Below are the code and all the weights of a small trained network. Each question names an input and a target symbol and asks about switching units off, where a switched-off unit gives its printed mean instead of its output.

import numpy as np


def w(rows, s, z=0):
    codes = np.array(rows[::2]) - 128.0
    scale = np.full(codes.shape[1], s)
    scale[-1] = z or s
    return codes * scale


def f(y):
    return y / 2 * (1 + np.tanh(0.7978845608 * (y + 0.044715 * y**3)))


def softmax(a):
    e = np.exp(a - a.max(-1, keepdims=True))
    return e / e.sum(-1, keepdims=True)


def log_softmax(a):
    a = a - a.max(-1, keepdims=True)
    return a - np.log(np.exp(a).sum(-1, keepdims=True))


def net(x, mask):
    ids = ['ΓΔΘΠΦΨβεζημξστω'.index(c) for c in x.split()]
    T = len(ids)
    res = E[ids] + P[:T]
    q, k, v = (res @ M[0].T for M in (Q, K, V))
    z = softmax(np.where(np.tri(T) > 0, q @ k.T / 2**0.5, -1e9)) @ v
    res = res + np.where(mask[0], z, O[0][:, -1]) @ O[0][:, :-1]
    y = f(res @ A[0][:, :-1].T + A[0][:, -1])
    res = res + np.where(mask[1:13], y, B[0][:, -1]) @ B[0][:, :-1]
    return log_softmax(res[-1] @ U[:, :-1].T + U[:, -1])


Q, K, V, O, A, B = {}, {}, {}, {}, {}, {}
E = w([
[73,46,200],'Γ',
[112,110,253],'Δ',
[82,82,133],'Θ',
[94,115,125],'Π',
[145,110,103],'Φ',
[68,28,100],'Ψ',
[255,99,194],'β',
[79,96,147],'ε',
[102,133,99],'ζ',
[92,152,195],'η',
[130,147,44],'μ',
[158,165,148],'ξ',
[216,73,24],'σ',
[57,202,101],'τ',
[33,188,186],'ω',
],0.01)
P = w([
[254,178,196],'0',
[175,180,158],'1',
[138,172,138],'2',
[127,160,136],'3',
[120,152,133],'4',
[112,142,128],'5',
[105,139,135],'6',
[104,139,132],'7',
[94,130,128],'8',
],0.0035)
Q[0] = w([
[198,95,145],'H0',
[181,174,248],'H0',
],0.011)
K[0] = w([
[184,50,194],'H0',
[3,2,222],'H0',
],0.0075)
V[0] = w([
[152,197,168],'H0',
[94,10,254],'H0',
],0.0047)
O[0] = w([
[88,156,197,174],'H0',
[224,31,253,251],'H0',
],0.0043,0.0013)
A[0] = w([
[109,135,107,114],'N0',
[58,177,82,254],'N1',
[128,129,127,132],'N2',
[248,170,92,147],'N3',
[148,176,95,162],'N4',
[153,83,90,100],'N5',
[96,217,188,134],'N6',
[155,150,228,179],'N7',
[171,90,109,246],'N8',
[134,110,149,175],'N9',
[110,190,171,114],'N10',
[112,133,118,175],'N11',
],0.018,0.0042)
B[0] = w([
[110,133,137,124],'N0',
[58,56,163,192],'N1',
[125,122,126,129],'N2',
[3,157,112,181],'N3',
[84,134,147,144],'N4',
[164,125,82,133],'N5',
[166,112,12,203],'N6',
[136,212,178,255],'N7',
[176,52,124,181],'N8',
[145,106,144,165],'N9',
[153,135,61,168],'N10',
[119,116,137,143],'N11',
],0.03,0.0069)
U = w([
[118,112,152,75],'Γ',
[66,195,222,2],'Δ',
[139,153,139,156],'Θ',
[151,85,124,117],'Π',
[66,92,197,66],'Φ',
[89,220,94,179],'Ψ',
[92,84,75,122],'β',
[240,153,61,187],'ε',
[236,173,154,148],'ζ',
[144,57,187,163],'η',
[254,58,109,149],'μ',
[195,129,4,49],'ξ',
[154,142,130,100],'σ',
[178,149,239,171],'τ',
[165,101,144,140],'ω',
],0.0063,0.008)

Each question gives the input, a string of symbols that net reads in full, and the target symbol t.
The units are the heads (2 rows each of Q, K, V and O) and the neurons (one row each of A and B). Each row of codes is followed by its name. A weight is (code - 128) times the scale printed after its matrix; where a second scale follows, it is the last column's (O, A, B and U).
mask holds one flag per unit, heads first, then neurons. A switched-off unit (its flag False) gives its mean, the last column of its rows in O or B, instead of its output. The means were averaged over made-up inputs and are rounded, as every weight is.
A unit's drop is (log p(t) with every unit on - log p(t) with that unit switched off) / (log p(t) with every unit on - log p(t) with every unit switched off).
The circuit of an input: a set's keep is (log p(t) with only the set's units on - log p(t) with every unit switched off) / (log p(t) with every unit on - log p(t) with every unit switched off). Starting from the 12 units with the biggest drops (on a tie, the unit counted first), units are removed one at a time, each time the one whose removal leaves the highest keep (on an exact tie, the one counted first), for as long as the keep stays at least 0.8.
units of the circuit, in order: the units of the circuit, biggest drop first
most important unit: the unit with the biggest drop
top k neurons: the k neurons with the biggest drops, biggest first
drop of u: that unit's drop, to one decimal
input Ψ Δ Γ τ, target β: units of the circuit, in order => (N1 N6)
input τ Ψ ξ ε σ ω ω, target ξ: top 3 neurons => (N6 N10 N3)
input ξ τ Φ ξ Θ σ σ ζ, target Φ: units of the circuit, in order => (N1 H0)
input ξ Γ ζ τ Ψ ξ Ψ, target η: top 2 neurons => (N6 N7)
input η Θ Ψ Ψ, target μ: units of the circuit, in order => (N3 N7)
input ζ Φ ξ μ, target Φ: most important unit => N1
input η ξ Ψ ξ Δ, target ζ: top 4 neurons => (N7 N3 N1 N6)
input σ ω Φ Π ε ξ Θ, target η: top 2 neurons => (N7 N6)
input Φ ξ σ η, target ε: top 3 neurons => (N6 N3 N10)
input Δ ξ ξ, target Ψ: top 2 neurons => (N3 N7)
input ξ Φ β, target Δ: drop of N7 => 0.2
input Γ Γ ξ η ξ σ ξ Γ β, target Δ: drop of N9 => 0.0
input η ξ Ψ ω Γ, target τ: drop of N3 => 0.1
input Ψ Ψ Ψ ξ Ψ Δ σ, target β: drop of N8 => 0.3
input Ψ Ψ Γ Γ Ψ, target μ: most important unit => H0
